Below are the code and all the weights of a small trained network. Each question names an input and a target symbol and asks about switching units off, where a switched-off unit gives its printed mean instead of its output.

import numpy as np


def w(rows, s, z=0):
    codes = np.array(rows[::2]) - 128.0
    scale = np.full(codes.shape[1], s)
    scale[-1] = z or s
    return codes * scale


def f(y):
    return np.maximum(y, 0)


def softmax(a):
    e = np.exp(a - a.max(-1, keepdims=True))
    return e / e.sum(-1, keepdims=True)


def log_softmax(a):
    a = a - a.max(-1, keepdims=True)
    return a - np.log(np.exp(a).sum(-1, keepdims=True))


def net(x, mask):
    ids = ['αβγηξστω'.index(c) for c in x.split()]
    T = len(ids)
    res = E[ids] + P[:T]
    u = 0
    for l in range(3):
        q, k, v = (res @ M[l].T for M in (Q, K, V))
        z = softmax(np.where(np.tri(T) > 0, q @ k.T / 2**0.5, -1e9)) @ v
        res = res + np.where(mask[u], z, O[l][:, -1]) @ O[l][:, :-1]
        u += 1
        y = f(res @ A[l][:, :-1].T + A[l][:, -1])
        res = res + np.where(mask[u : u + 4], y, B[l][:, -1]) @ B[l][:, :-1]
        u += 4
    return log_softmax(res[-1] @ U[:, :-1].T + U[:, -1])


Q, K, V, O, A, B = {}, {}, {}, {}, {}, {}
E = w([
[63,152,173,92,89,139,134,90,80,92,153,143],'α',
[203,97,125,107,92,94,47,104,168,139,159,103],'β',
[96,206,58,190,67,154,84,139,88,101,142,138],'γ',
[185,153,108,162,136,174,130,124,136,110,169,101],'η',
[119,146,93,61,156,48,118,134,38,177,183,92],'ξ',
[86,7,94,140,113,164,125,138,119,190,235,131],'σ',
[156,76,15,116,177,142,230,193,173,116,184,132],'τ',
[186,148,114,206,136,111,188,143,44,77,139,126],'ω',
],0.02)
P = w([
[96,112,149,98,103,142,191,89,145,115,86,108],'0',
[151,156,153,193,131,69,86,99,140,139,54,116],'1',
[165,107,117,135,62,113,102,130,151,163,150,32],'2',
[46,140,174,148,52,72,147,81,154,116,173,136],'3',
[11,115,166,57,26,156,137,170,88,130,198,156],'4',
[151,117,78,105,95,211,112,216,137,150,64,112],'5',
[169,85,173,152,79,120,141,90,128,155,92,81],'6',
],0.011)
Q[0] = w([
[1,220,160,52,199,231,164,243,79,99,183,161],'0.h0',
[113,215,217,184,206,106,86,131,190,167,163,177],'0.h0',
],0.0031)
K[0] = w([
[108,147,131,134,115,73,132,124,153,159,198,222],'0.h0',
[196,2,180,178,62,167,177,46,136,90,145,122],'0.h0',
],0.0035)
V[0] = w([
[137,99,195,149,49,217,148,77,131,70,82,161],'0.h0',
[2,136,81,89,137,76,124,64,92,167,181,179],'0.h0',
],0.0076)
O[0] = w([
[84,92,89,136,236,132,106,225,135,177,130,155,144],'0.h0',
[249,142,96,209,90,69,92,94,129,93,84,127,251],'0.h0',
],0.014,0.0016)
A[0] = w([
[211,59,169,90,243,91,116,46,107,71,175,249,71],'0.n0',
[80,93,253,100,109,82,74,168,111,190,172,124,251],'0.n1',
[211,77,105,95,123,185,125,46,81,173,12,114,101],'0.n2',
[53,144,148,221,128,34,157,246,151,117,59,84,36],'0.n3',
],0.0037,0.0017)
B[0] = w([
[171,122,40,123,100,70,82,228,126,111,195,1,147],'0.n0',
[178,149,144,81,99,166,132,212,150,78,87,151,251],'0.n1',
[125,201,174,84,140,107,103,195,105,98,98,178,211],'0.n2',
[120,149,146,237,164,125,113,100,174,159,233,199,207],'0.n3',
],0.0093,0.0026)
Q[1] = w([
[195,111,110,138,148,181,145,138,150,184,3,64],'1.h0',
[185,133,61,138,93,200,131,214,103,63,151,160],'1.h0',
],0.005)
K[1] = w([
[151,111,64,115,189,163,45,129,2,173,68,221],'1.h0',
[152,80,209,146,19,108,104,197,74,28,114,213],'1.h0',
],0.0038)
V[1] = w([
[59,89,132,223,121,174,227,145,24,192,201,171],'1.h0',
[103,78,198,161,118,40,130,157,127,1,71,118],'1.h0',
],0.0056)
O[1] = w([
[147,115,183,8,136,99,27,131,164,101,39,116,254],'1.h0',
[69,90,4,63,226,114,96,187,98,98,120,139,167],'1.h0',
],0.013,0.0051)
A[1] = w([
[24,115,82,95,101,91,227,149,254,44,126,78,135],'1.n0',
[109,139,111,159,250,107,95,105,207,168,129,57,7],'1.n1',
[98,139,72,144,123,163,72,137,187,41,102,61,187],'1.n2',
[53,151,78,154,83,170,136,122,43,199,116,142,87],'1.n3',
],0.0058,0.0016)
B[1] = w([
[59,73,186,132,164,162,54,132,201,92,92,184,214],'1.n0',
[95,104,9,130,88,92,94,95,135,123,185,120,164],'1.n1',
[85,111,103,97,211,195,105,87,148,61,159,163,255],'1.n2',
[138,124,215,147,168,130,141,109,238,127,106,166,178],'1.n3',
],0.011,0.0046)
Q[2] = w([
[83,136,42,139,22,138,195,178,92,45,192,24],'2.h0',
[23,112,210,191,4,100,239,190,121,167,84,141],'2.h0',
],0.0043)
K[2] = w([
[152,152,160,120,148,32,155,62,139,160,82,173],'2.h0',
[108,101,129,162,157,143,112,69,145,91,155,2],'2.h0',
],0.0052)
V[2] = w([
[169,171,133,215,88,192,56,8,59,157,183,60],'2.h0',
[252,59,122,145,104,36,174,253,148,171,158,117],'2.h0',
],0.0046)
O[2] = w([
[140,155,156,48,161,28,118,160,212,139,133,44,2],'2.h0',
[127,117,176,136,243,176,84,3,181,138,172,178,77],'2.h0',
],0.011,0.0069)
A[2] = w([
[86,114,156,130,90,224,167,26,98,175,137,174,250],'2.n0',
[141,127,22,119,150,154,117,147,70,54,252,107,155],'2.n1',
[143,156,106,160,85,207,194,156,105,229,62,106,99],'2.n2',
[34,73,139,203,140,170,48,231,72,201,165,127,146],'2.n3',
],0.0049,0.0019)
B[2] = w([
[191,158,86,178,228,115,162,71,145,61,174,125,210],'2.n0',
[153,154,72,63,90,82,116,65,173,170,82,169,245],'2.n1',
[201,166,53,100,111,119,170,180,121,165,119,157,163],'2.n2',
[90,168,93,2,113,54,176,160,149,79,120,192,255],'2.n3',
],0.0087,0.0083)
U = w([
[128,202,183,70,100,97,149,133,202,170,68,182,154],'α',
[79,169,141,55,162,136,57,116,97,76,158,119,254],'β',
[181,136,120,148,143,134,1,106,105,66,153,127,135],'γ',
[136,136,70,148,47,168,135,52,80,98,131,112,197],'η',
[112,194,132,119,129,121,147,127,120,153,197,209,122],'ξ',
[128,172,136,108,83,108,138,61,159,146,56,146,46],'σ',
[107,161,81,98,107,71,117,128,131,136,130,144,52],'τ',
[135,144,88,129,103,77,93,191,159,58,120,61,15],'ω',
],0.0061,0.0014)

Each question gives the input, a string of symbols that net reads in full, and the target symbol t.
The units are the heads (2 rows each of Q, K, V and O) and the neurons (one row each of A and B). Each row of codes is followed by its name. A weight is (code - 128) times the scale printed after its matrix; where a second scale follows, it is the last column's (O, A, B and U).
mask holds one flag per unit, layer by layer, with each layer's heads first. A switched-off unit (its flag False) gives its mean, the last column of its rows in O or B, instead of its output. The means were averaged over made-up inputs and are rounded, as every weight is.
A unit's drop is (log p(t) with every unit on - log p(t) with that unit switched off) / (log p(t) with every unit on - log p(t) with every unit switched off).
The circuit of an input: a set's keep is (log p(t) with only the set's units on - log p(t) with every unit switched off) / (log p(t) with every unit on - log p(t) with every unit switched off). Starting from the 12 units with the biggest drops (on a tie, the unit counted first), units are removed one at a time, each time the one whose removal leaves the highest keep (on an exact tie, the one counted first), for as long as the keep stays at least 0.8.
circuit, biggest first: the units of the circuit, biggest drop first
top k neurons: the k neurons with the biggest drops, biggest first
k most important neurons of layer l: the k neurons of layer l with the biggest drops, biggest first
input ξ ω η, target ξ: circuit, biggest first	[1.h0, 0.h0, 1.n3]
input α σ α, target γ: circuit, biggest first	[0.h0]
input α ω ω ω ξ, target γ: circuit, biggest first	[0.h0, 2.n3]
input ω ω σ γ, target γ: top 3 neurons	[0.n1, 2.n0, 0.n3]
input ω σ γ α ω τ, target β: circuit, biggest first	[1.h0, 1.n2]
input ω α ω, target τ: top 3 neurons	[2.n3, 0.n1, 1.n1]
input η α τ σ, target η: circuit, biggest first	[0.h0, 2.h0]
input σ ω τ τ, target η: circuit, biggest first	[2.h0, 1.h0, 1.n0]
input ξ β ξ, target ξ: top 2 neurons	[1.n3, 0.n2]
input α τ η σ σ τ, target γ: top 2 neurons	[2.n3, 1.n0]
input ω β σ, target ξ: circuit, biggest first	[2.h0, 2.n3, 2.n0, 0.h0]
input ω ω ω τ α σ α, target γ: circuit, biggest first	[0.h0, 1.h0, 2.h0, 2.n0]
input ω η σ, target α: circuit, biggest first	[0.h0, 1.h0]
input ξ α β γ, target ξ: circuit, biggest first	[1.h0, 1.n3, 0.h0]
input σ α τ α α α, target τ: circuit, biggest first	[1.h0, 2.n1, 0.h0]
input ξ σ ω, target ξ: top 2 neurons	[0.n2, 1.n3]
input η ω σ ω, target γ: top neuron	[0.n1]
input β ω σ ω η ω σ, target β: 3 most important neurons of layer 2	[2.n1, 2.n0, 2.n2]
input ω α η, target τ: top 2 neurons	[2.n3, 2.n1]
input β ω ω γ τ η σ, target α: top 2 neurons	[1.n2, 2.n3]
input ω σ ω σ τ, target γ: top 2 neurons	[1.n0, 2.n3]
